Below is a small trained network, with its code and all its weights. Each question gives an input and a target symbol and asks what happens when units are switched off, that is, made to give their printed mean instead of their output.

import numpy as np


def w(rows, s, z=0):
    codes = np.array(rows[::2]) - 128.0
    scale = np.full(codes.shape[1], s)
    scale[-1] = z or s
    return codes * scale


def norm(h):
    return h / np.sqrt((h * h).mean(-1, keepdims=True) + 1e-5)


def f(y):
    return np.maximum(y, 0)


def softmax(a):
    e = np.exp(a - a.max(-1, keepdims=True))
    return e / e.sum(-1, keepdims=True)


def log_softmax(a):
    a = a - a.max(-1, keepdims=True)
    return a - np.log(np.exp(a).sum(-1, keepdims=True))


def net(x, mask):
    ids = ['αβγδεζθλπστφψω'.index(c) for c in x.split()]
    T = len(ids)
    res = E[ids] + P[:T]
    u = 0
    for l in range(3):
        q, k, v = (norm(res) @ M[l].T for M in (Q, K, V))
        z = softmax(np.where(np.tri(T) > 0, q @ k.T / 4**0.5, -1e9)) @ v
        res = res + np.where(mask[u], z, O[l][:, -1]) @ O[l][:, :-1]
        u += 1
        y = f(norm(res) @ A[l][:, :-1].T + A[l][:, -1])
        res = res + np.where(mask[u : u + 4], y, B[l][:, -1]) @ B[l][:, :-1]
        u += 4
    return log_softmax(norm(res)[-1] @ U[:, :-1].T + U[:, -1])


Q, K, V, O, A, B = {}, {}, {}, {}, {}, {}
E = w([
[114,196,130,101,97,181,125,143,88,94,128],'α',
[100,162,167,150,125,168,110,127,174,153,120],'β',
[167,112,252,79,175,171,132,104,141,165,173],'γ',
[54,20,71,137,196,87,132,84,100,162,155],'δ',
[104,202,107,189,188,82,171,152,158,151,110],'ε',
[66,114,74,174,118,122,101,132,130,170,225],'ζ',
[115,156,196,101,147,117,97,172,51,53,143],'θ',
[161,164,172,99,180,36,105,62,217,160,65],'λ',
[127,56,119,120,64,155,153,131,107,182,123],'π',
[167,119,119,150,123,82,35,169,107,228,120],'σ',
[186,134,81,150,78,170,100,107,120,116,101],'τ',
[67,109,149,22,172,139,151,127,162,197,140],'φ',
[127,125,117,151,70,44,174,134,214,141,62],'ψ',
[150,138,100,120,209,194,151,145,112,205,111],'ω',
],0.024)
P = w([
[127,124,63,152,211,192,134,162,109,117,71],'0',
[163,240,94,148,122,121,78,105,166,199,180],'1',
[152,228,92,106,153,120,91,129,147,192,164],'2',
[154,237,107,84,104,148,62,145,138,139,140],'3',
[181,206,96,137,114,155,59,146,154,139,157],'4',
[123,210,101,108,137,129,73,148,140,165,151],'5',
[173,182,132,171,104,125,127,141,147,125,189],'6',
[189,176,119,163,135,115,85,143,128,138,138],'7',
[192,165,105,174,106,113,140,139,128,151,208],'8',
[152,175,117,160,153,121,109,126,148,178,158],'9',
[106,254,111,128,122,161,56,154,108,139,102],'10',
[145,199,87,135,136,131,81,145,115,156,152],'11',
[200,179,130,164,108,64,118,116,137,181,224],'12',
],0.0086)
Q[0] = w([
[116,76,192,109,120,181,168,48,81,68,58],'0.h1',
[80,129,182,115,173,96,40,164,142,85,253],'0.h1',
[128,189,118,124,102,123,112,86,126,142,181],'0.h1',
[18,87,95,132,133,100,93,151,115,99,102],'0.h1',
],0.0057)
K[0] = w([
[120,198,65,127,91,62,107,136,167,209,196],'0.h1',
[127,143,100,148,135,184,109,117,143,174,18],'0.h1',
[112,103,160,95,253,174,133,204,94,208,119],'0.h1',
[126,153,189,94,111,191,120,73,232,197,219],'0.h1',
],0.0047)
V[0] = w([
[138,155,84,83,127,180,88,59,156,141,129],'0.h1',
[48,180,80,136,79,73,180,144,117,217,81],'0.h1',
[132,127,193,116,130,169,116,254,147,201,142],'0.h1',
[205,83,61,152,107,103,126,163,56,128,66],'0.h1',
],0.0084)
O[0] = w([
[193,125,96,138,109,93,160,13,173,249,188,185],'0.h1',
[158,154,29,115,177,123,160,155,148,176,176,147],'0.h1',
[142,132,143,142,106,176,82,208,127,102,121,255],'0.h1',
[131,141,105,100,116,137,146,133,59,133,52,103],'0.h1',
],0.012,0.0066)
A[0] = w([
[86,49,85,89,188,66,226,124,119,52,88,55],'0.n1',
[50,107,39,181,89,75,184,158,167,160,140,210],'0.n2',
[114,74,99,142,87,2,147,129,168,151,106,101],'0.n3',
[65,83,125,130,180,97,101,40,126,67,179,4],'0.n4',
],0.0053,0.0031)
B[0] = w([
[147,115,156,111,97,84,65,83,176,168,95,134],'0.n1',
[197,177,111,143,15,139,54,129,141,2,111,254],'0.n2',
[89,175,64,139,52,141,52,145,110,202,149,190],'0.n3',
[226,62,77,128,43,219,87,114,145,133,109,141],'0.n4',
],0.0086,0.0038)
Q[1] = w([
[54,92,181,145,136,104,205,161,21,146,139],'1.h1',
[254,147,216,90,144,98,129,133,122,137,115],'1.h1',
[161,94,131,160,219,99,135,156,124,82,96],'1.h1',
[148,88,70,149,162,111,68,213,135,211,152],'1.h1',
],0.0054)
K[1] = w([
[94,165,41,131,113,3,180,14,151,52,20],'1.h1',
[78,145,100,212,59,168,87,179,65,95,176],'1.h1',
[160,28,121,43,88,128,245,77,160,130,135],'1.h1',
[31,210,239,198,83,214,148,48,136,50,78],'1.h1',
],0.0041)
V[1] = w([
[91,166,200,181,115,171,135,124,197,141,74],'1.h1',
[191,218,131,61,116,183,121,109,37,100,164],'1.h1',
[157,172,141,108,174,29,56,82,114,207,21],'1.h1',
[57,153,146,238,99,47,2,141,79,153,188],'1.h1',
],0.0077)
O[1] = w([
[248,146,147,147,92,146,129,110,157,142,126,180],'1.h1',
[99,137,183,149,119,92,92,112,76,175,133,254],'1.h1',
[195,118,159,141,216,90,69,112,135,146,71,139],'1.h1',
[144,148,93,115,172,128,32,126,130,145,164,207],'1.h1',
],0.016,0.0059)
A[1] = w([
[81,65,148,2,137,109,131,144,151,132,99,186],'1.n1',
[78,134,52,211,73,51,59,231,154,161,62,253],'1.n2',
[146,92,71,128,9,151,48,119,120,130,50,119],'1.n3',
[173,215,82,206,149,96,125,75,101,113,166,181],'1.n4',
],0.0059,0.0026)
B[1] = w([
[246,93,89,134,129,128,140,146,172,170,139,138],'1.n1',
[176,66,95,172,149,94,157,125,99,81,221,254],'1.n2',
[164,146,152,147,87,43,178,110,55,102,149,209],'1.n3',
[100,199,166,135,100,206,106,61,34,154,149,224],'1.n4',
],0.013,0.008)
Q[2] = w([
[2,67,84,110,138,144,161,172,185,63,8],'2.h1',
[69,134,145,138,185,115,133,214,149,132,114],'2.h1',
[173,133,163,113,168,86,134,159,76,141,137],'2.h1',
[163,146,54,183,169,148,102,71,136,216,183],'2.h1',
],0.0083)
K[2] = w([
[163,196,226,65,125,102,107,80,116,151,255],'2.h1',
[103,117,184,174,66,79,87,51,116,164,193],'2.h1',
[130,44,57,179,178,106,121,118,166,92,75],'2.h1',
[144,98,90,184,116,181,167,177,131,61,83],'2.h1',
],0.0068)
V[2] = w([
[172,197,139,89,106,65,181,123,214,94,1],'2.h1',
[146,39,101,79,101,230,165,154,126,105,82],'2.h1',
[77,51,120,108,111,54,95,128,192,177,140],'2.h1',
[75,95,68,242,12,101,149,77,155,52,109],'2.h1',
],0.0073)
O[2] = w([
[141,254,121,165,109,40,124,147,167,107,152,3],'2.h1',
[56,111,160,111,135,101,33,166,133,146,169,92],'2.h1',
[163,113,56,223,126,145,53,140,97,95,115,25],'2.h1',
[208,142,123,1,125,78,85,112,122,64,85,151],'2.h1',
],0.011,0.005)
A[2] = w([
[52,140,212,128,230,175,58,4,97,108,170,251],'2.n1',
[137,149,135,91,148,84,199,186,225,71,11,39],'2.n2',
[87,54,117,2,40,103,160,204,145,70,180,159],'2.n3',
[143,157,108,106,72,167,137,206,23,106,148,221],'2.n4',
],0.0058,0.0011)
B[2] = w([
[160,171,130,42,207,98,87,107,123,105,148,255],'2.n1',
[167,63,208,55,61,115,151,157,206,38,203,130],'2.n2',
[111,105,128,94,254,122,64,159,181,89,203,160],'2.n3',
[126,150,213,128,144,136,207,128,164,229,238,227],'2.n4',
],0.0076,0.0065)
U = w([
[1,185,154,121,51,113,125,135,119,207,122,42],'α',
[183,149,152,140,52,211,73,138,188,113,96,120],'β',
[146,83,247,154,146,123,137,147,177,93,129,254],'γ',
[109,62,53,109,137,159,107,58,120,79,126,134],'δ',
[170,178,104,202,213,135,181,161,168,90,158,80],'ε',
[50,140,51,140,113,156,61,162,164,105,193,75],'ζ',
[76,111,182,88,136,77,76,213,82,64,128,97],'θ',
[132,148,141,157,141,67,116,64,174,141,72,129],'λ',
[133,117,118,93,122,114,225,182,117,143,166,152],'π',
[192,107,82,170,158,135,49,212,92,128,79,95],'σ',
[130,127,144,120,77,134,151,62,68,147,61,40],'τ',
[143,130,86,117,104,147,148,183,230,157,157,128],'φ',
[181,186,73,106,119,78,159,202,156,69,120,228],'ψ',
[100,105,118,199,159,172,160,164,107,195,83,202],'ω',
],0.0086,0.0027)

Each question gives the input, a string of symbols that net reads in full, and the target symbol t.
The units are the heads (4 rows each of Q, K, V and O) and the neurons (one row each of A and B). Each row of codes is followed by its name. A weight is (code - 128) times the scale printed after its matrix; where a second scale follows, it is the last column's (O, A, B and U).
mask holds one flag per unit, layer by layer, with each layer's heads first. A switched-off unit (its flag False) gives its mean, the last column of its rows in O or B, instead of its output. The means were averaged over made-up inputs and are rounded, as every weight is.
A unit's drop is (log p(t) with every unit on - log p(t) with that unit switched off) / (log p(t) with every unit on - log p(t) with every unit switched off).
The circuit of an input: a set's keep is (log p(t) with only the set's units on - log p(t) with every unit switched off) / (log p(t) with every unit on - log p(t) with every unit switched off). Starting from the 12 units with the biggest drops (on a tie, the unit counted first), units are removed one at a time, each time the one whose removal leaves the highest keep (on an exact tie, the one counted first), for as long as the keep stays at least 0.8.
circuit, biggest first: the units of the circuit, biggest drop first
unit that matters most: the unit with the biggest drop
k most important neurons: the k neurons with the biggest drops, biggest first
k most important neurons of layer l: the k neurons of layer l with the biggest drops, biggest first
drop when u is switched off: that unit's drop, to one decimal
input λ ε λ σ λ γ β, target ε: unit that matters most => 2.h1
input σ π α γ σ φ, target ω: circuit, biggest first => (2.h1, 1.h1)
input φ λ θ φ γ ζ γ β δ ε, target ζ: circuit, biggest first => (1.h1, 2.h1, 0.h1, 1.n3)
input π π γ α ω α σ γ π σ ε, target θ: circuit, biggest first => (2.h1, 1.h1)
input π π α θ σ σ σ α γ π α, target θ: circuit, biggest first => (1.h1, 2.h1)
input π ζ δ π φ ε π σ α τ σ, target θ: circuit, biggest first => (1.h1, 2.h1)
input φ α φ λ β α, target ζ: circuit, biggest first => (0.h1, 2.h1, 1.h1)
input ε γ ε π, target π: circuit, biggest first => (0.h1, 2.h1, 1.n4)
input γ γ ω, target β: circuit, biggest first => (0.h1, 1.h1)
input ζ δ τ β, target δ: circuit, biggest first => (2.h1, 0.h1, 1.h1)
input τ α δ, target λ: circuit, biggest first => (0.h1, 1.h1, 2.h1)
input σ γ ζ σ π γ δ τ π γ, target ω: circuit, biggest first => (2.h1, 0.h1, 1.h1)
input σ π π π, target π: circuit, biggest first => (0.h1, 1.n3, 2.n4)
input ε λ γ π λ γ γ, target π: circuit, biggest first => (0.h1, 1.h1)
input ψ θ ε, target ψ: circuit, biggest first => (2.h1)
input λ δ γ, target ε: circuit, biggest first => (1.h1, 2.h1)
input φ λ λ π ζ σ γ γ α α, target α: 2 most important neurons of layer 1 => (1.n2, 1.n1)
input φ ε π ζ ε, target ζ: 2 most important neurons of layer 1 => (1.n4, 1.n3)
input ζ α γ α γ τ, target τ: 2 most important neurons of layer 0 => (0.n2, 0.n3)
input δ ω σ σ ψ φ ψ ω γ, target σ: most important neuron of layer 1 => (1.n4)
input ε ψ β π ζ α λ ε σ ζ σ, target π: 2 most important neurons of layer 1 => (1.n2, 1.n4)
input α γ ζ γ σ λ π τ, target τ: 2 most important neurons => (1.n3, 1.n4)
input γ γ ε, target β: drop when 1.h1 is switched off => 0.6
input ε φ τ σ, target π: drop when 0.h1 is switched off => 0.4
input π ε σ ζ γ γ σ, target θ: drop when 0.h1 is switched off => 0.3
input τ π λ β, target λ: drop when 1.n3 is switched off => 0.0
input δ β π σ λ σ ω, target σ: unit that matters most => 1.h1
